Below are the code and all the weights of a small trained network. Each question names an input and a class and asks about switching units off, where a switched-off unit gives its printed mean instead of its output.

import numpy as np


def w(rows, s, z=0):
    codes = np.array(rows[::2]) - 128.0
    scale = np.full(codes.shape[1], s)
    scale[-1] = z or s
    return codes * scale


def norm(h):
    return h / np.sqrt((h * h).mean(-1, keepdims=True) + 1e-5)


def f(y):
    return y / 2 * (1 + np.tanh(0.7978845608 * (y + 0.044715 * y**3)))


def log_softmax(a):
    a = a - a.max(-1, keepdims=True)
    return a - np.log(np.exp(a).sum(-1, keepdims=True))


def net(x, mask):
    res = np.array(x, float).reshape(1, 7) / 4 @ E
    u = 0
    for l in range(3):
        y = f(norm(res) @ A[l][:, :-1].T + A[l][:, -1])
        res = res + np.where(mask[u : u + 10], y, B[l][:, -1]) @ B[l][:, :-1]
        u += 10
    return log_softmax(norm(res)[-1] @ U[:, :-1].T + U[:, -1])


A, B = {}, {}
E = w([
[111,114,227,154,158,118,113,55,113,69,58,128],'x0',
[131,127,127,129,125,129,127,125,127,129,128,125],'x1',
[130,129,129,134,128,124,126,127,124,127,131,126],'x2',
[131,132,129,131,125,127,124,126,124,139,127,128],'x3',
[116,245,127,110,131,96,155,105,160,98,151,33],'x4',
[126,121,126,132,126,131,128,126,138,125,133,125],'x5',
[126,143,143,159,58,100,253,117,104,120,128,150],'x6',
],0.0033)
A[0] = w([
[150,108,147,144,97,120,180,122,110,115,116,168,38],'0.n1',
[131,215,137,121,148,90,121,119,147,88,150,50,161],'0.n2',
[148,67,136,143,135,144,97,155,97,153,120,189,70],'0.n3',
[96,117,249,150,173,99,114,32,105,61,38,132,198],'0.n4',
[127,191,143,102,121,58,191,103,152,121,144,70,28],'0.n5',
[151,128,146,164,44,97,254,109,101,107,115,158,181],'0.n6',
[149,140,43,119,86,145,127,210,123,193,207,131,3],'0.n7',
[142,113,128,162,103,128,162,125,114,127,127,155,32],'0.n8',
[107,107,130,114,120,130,130,145,153,88,129,143,159],'0.n9',
[149,96,133,169,59,140,186,145,79,114,133,191,36],'0.n10',
],0.0047,0.0031)
B[0] = w([
[67,117,131,159,218,151,147,115,167,176,123,117,136],'0.n1',
[53,146,56,71,151,156,122,96,153,153,113,84,202],'0.n2',
[128,186,89,189,71,188,133,109,109,67,153,113,161],'0.n3',
[168,113,178,131,108,159,121,73,163,105,48,108,254],'0.n4',
[157,147,121,197,59,212,147,168,98,91,155,125,167],'0.n5',
[27,116,148,156,109,74,195,114,117,155,142,140,214],'0.n6',
[134,118,252,103,92,128,141,101,209,112,83,123,177],'0.n7',
[100,163,132,58,158,84,134,86,133,145,100,134,125],'0.n8',
[159,143,126,160,170,120,86,118,89,154,136,160,137],'0.n9',
[123,101,112,78,213,60,153,90,202,200,101,132,159],'0.n10',
],0.0035,0.0071)
A[1] = w([
[136,80,118,144,166,118,140,134,61,131,107,177,72],'1.n1',
[96,142,23,137,168,98,141,182,57,172,231,149,104],'1.n2',
[253,94,156,134,122,164,58,149,124,117,137,174,87],'1.n3',
[120,139,80,106,83,88,179,222,129,173,211,160,50],'1.n4',
[202,136,98,124,106,158,92,206,117,116,215,172,3],'1.n5',
[112,184,160,167,78,101,209,110,102,119,151,123,69],'1.n6',
[187,63,173,112,199,122,92,148,125,161,124,173,99],'1.n7',
[129,125,201,107,78,153,120,111,165,115,103,116,145],'1.n8',
[86,135,39,125,149,134,109,192,85,169,220,143,144],'1.n9',
[106,203,103,107,89,133,160,165,122,112,177,82,129],'1.n10',
],0.0056,0.0025)
B[1] = w([
[57,151,141,123,188,121,133,122,183,120,130,87,132],'1.n1',
[122,133,91,74,69,60,26,253,137,141,217,123,159],'1.n2',
[156,130,61,180,78,152,105,198,70,81,115,172,233],'1.n3',
[118,119,149,101,83,109,32,116,55,66,118,130,192],'1.n4',
[108,188,104,114,163,158,233,62,185,102,171,142,159],'1.n5',
[111,108,143,193,77,157,112,137,101,58,118,115,224],'1.n6',
[61,94,96,189,86,96,167,150,89,120,90,127,182],'1.n7',
[120,131,57,135,150,118,134,191,112,135,186,140,252],'1.n8',
[150,133,141,113,113,49,227,198,208,157,221,175,186],'1.n9',
[135,113,150,153,188,128,99,144,134,128,107,123,221],'1.n10',
],0.0049,0.0035)
A[2] = w([
[206,182,36,105,168,167,161,209,203,174,210,182,68],'2.n1',
[165,159,127,44,253,182,93,52,116,164,109,95,23],'2.n2',
[176,158,149,48,228,99,99,180,194,254,176,69,4],'2.n3',
[74,149,124,118,129,83,141,190,179,158,203,60,98],'2.n4',
[107,123,76,99,120,72,156,169,153,217,210,230,50],'2.n5',
[202,198,70,25,184,162,59,103,189,130,113,67,71],'2.n6',
[193,99,243,155,115,131,97,121,139,74,91,136,119],'2.n7',
[77,104,110,203,78,94,159,174,114,107,179,162,143],'2.n8',
[99,151,213,129,103,26,226,74,96,198,184,122,22],'2.n9',
[149,21,202,78,113,49,136,92,154,178,121,239,100],'2.n10',
],0.0051,0.0031)
B[2] = w([
[79,186,71,142,239,145,236,107,184,125,102,147,222],'2.n1',
[205,154,207,66,147,167,61,123,140,98,252,119,163],'2.n2',
[45,131,6,222,84,103,209,166,23,207,2,56,182],'2.n3',
[95,96,122,97,87,63,93,163,44,133,137,172,199],'2.n4',
[233,120,152,86,65,184,87,119,154,96,189,107,197],'2.n5',
[220,113,196,76,226,137,96,40,77,182,124,120,215],'2.n6',
[108,156,57,104,127,129,121,197,92,172,213,138,172],'2.n7',
[173,168,171,42,174,119,100,123,148,133,158,98,253],'2.n8',
[186,138,36,120,148,209,47,171,122,114,117,131,182],'2.n9',
[173,59,178,148,159,32,113,98,199,240,141,180,185],'2.n10',
],0.0051)
U = w([
[217,221,20,35,227,237,215,234,240,38,235,239,75],'0',
[150,21,26,241,60,239,8,229,19,16,6,236,128],'1',
[246,6,222,23,54,9,32,143,238,239,231,237,8],'2',
[34,3,231,246,239,20,226,18,231,228,19,243,83],'3',
[25,211,16,87,249,52,230,175,14,252,26,30,103],'4',
[238,201,240,22,241,237,13,11,66,97,159,17,158],'5',
[24,226,218,25,6,23,67,239,32,32,241,29,136],'6',
[17,204,222,243,19,230,248,17,134,10,27,17,174],'7',
],0.0068,0.0017)

Each question gives the input, the list of numbers given to net, and the class t.
The units are the neurons (one row each of A and B). Each row of codes is followed by its name. A weight is (code - 128) times the scale printed after its matrix; where a second scale follows, it is the last column's (A, B and U).
mask holds one flag per neuron, layer by layer. A switched-off neuron (its flag False) gives its mean, the last column of its row in B, instead of its output. The means were averaged over made-up inputs and are rounded, as every weight is.
A unit's drop is (log p(t) with every unit on - log p(t) with that unit switched off) / (log p(t) with every unit on - log p(t) with every unit switched off).
The circuit of an input: a set's keep is (log p(t) with only the set's units on - log p(t) with every unit switched off) / (log p(t) with every unit on - log p(t) with every unit switched off). Starting from the 12 units with the biggest drops (on a tie, the unit counted first), units are removed one at a time, each time the one whose removal leaves the highest keep (on an exact tie, the one counted first), for as long as the keep stays at least 0.8.
units of the circuit, in order: the units of the circuit, biggest drop first
top k neurons: the k neurons with the biggest drops, biggest first
top k neurons in layer l: the k neurons of layer l with the biggest drops, biggest first
drop of u: that unit's drop, to one decimal
input [0,6,5,4,-6,-3,-8], class 0: units of the circuit, in order : (0.n4 0.n7 1.n9 2.n1)
input [-7,6,1,6,-6,4,-3], class 0: top 2 neurons : (1.n5 0.n4)
input [-2,-3,0,8,8,-3,-6], class 4: top 2 neurons : (0.n4 2.n3)
input [-4,-8,-8,7,5,-4,-7], class 4: units of the circuit, in order : (2.n3)
input [-4,4,2,3,1,8,-8], class 4: units of the circuit, in order : (2.n3 1.n6)
input [0,7,-7,-7,-7,-1,0], class 0: top 2 neurons : (0.n4 0.n3)
input [-2,2,-4,1,8,-5,2], class 6: top 2 neurons : (0.n4 0.n5)
input [-3,-8,4,-3,1,7,8], class 6: top 2 neurons in layer 1 : (1.n6 1.n4)
input [0,3,-2,0,7,8,6], class 6: top 2 neurons : (0.n4 0.n7)
input [-2,3,5,-5,0,5,5], class 2: top 2 neurons : (0.n10 0.n4)
input [1,8,7,2,-1,-1,5], class 3: top 2 neurons : (0.n10 1.n9)
input [3,-4,-5,1,0,-1,4], class 3: top 3 neurons : (0.n10 0.n3 2.n10)
input [8,6,4,4,-2,-5,0], class 1: top 3 neurons in layer 0 : (0.n4 0.n6 0.n10)
input [-4,-1,-1,6,0,-4,1], class 2: units of the circuit, in order : (0.n7)
input [-5,2,3,-2,-6,-3,-3], class 0: top 2 neurons : (0.n4 1.n5)
input [-8,8,6,3,4,1,0], class 4: top 4 neurons : (0.n6 0.n7 1.n10 2.n3)
input [-2,-8,3,2,0,-5,-8], class 0: top 3 neurons : (0.n4 0.n2 2.n1)
input [2,2,8,7,-7,7,1], class 3: top 2 neurons in layer 0 : (0.n10 0.n5)
input [-6,3,-5,-2,8,8,-3], class 4: top 2 neurons : (2.n3 0.n4)
input [-2,8,-7,-1,5,5,-1], class 4: top neuron in layer 0 : (0.n4)
input [-7,7,3,-7,3,2,-1], class 4: top 3 neurons : (2.n3 0.n7 0.n6)
input [-6,-1,3,7,5,7,-1], class 4: top 2 neurons : (2.n3 0.n6)
input [5,-6,3,-6,2,-6,1], class 7: top 2 neurons in layer 2 : (2.n8 2.n6)
input [-3,-1,-1,-7,-2,-8,2], class 2: drop of 2.n9 : 0.1
input [-2,0,2,-3,-8,-8,-6], class 0: drop of 0.n4 : 1.3
input [-1,-5,1,-6,7,1,2], class 6: drop of 0.n4 : 2.6
input [0,-2,2,-3,8,1,4], class 6: units of the circuit, in order : (2.n1)
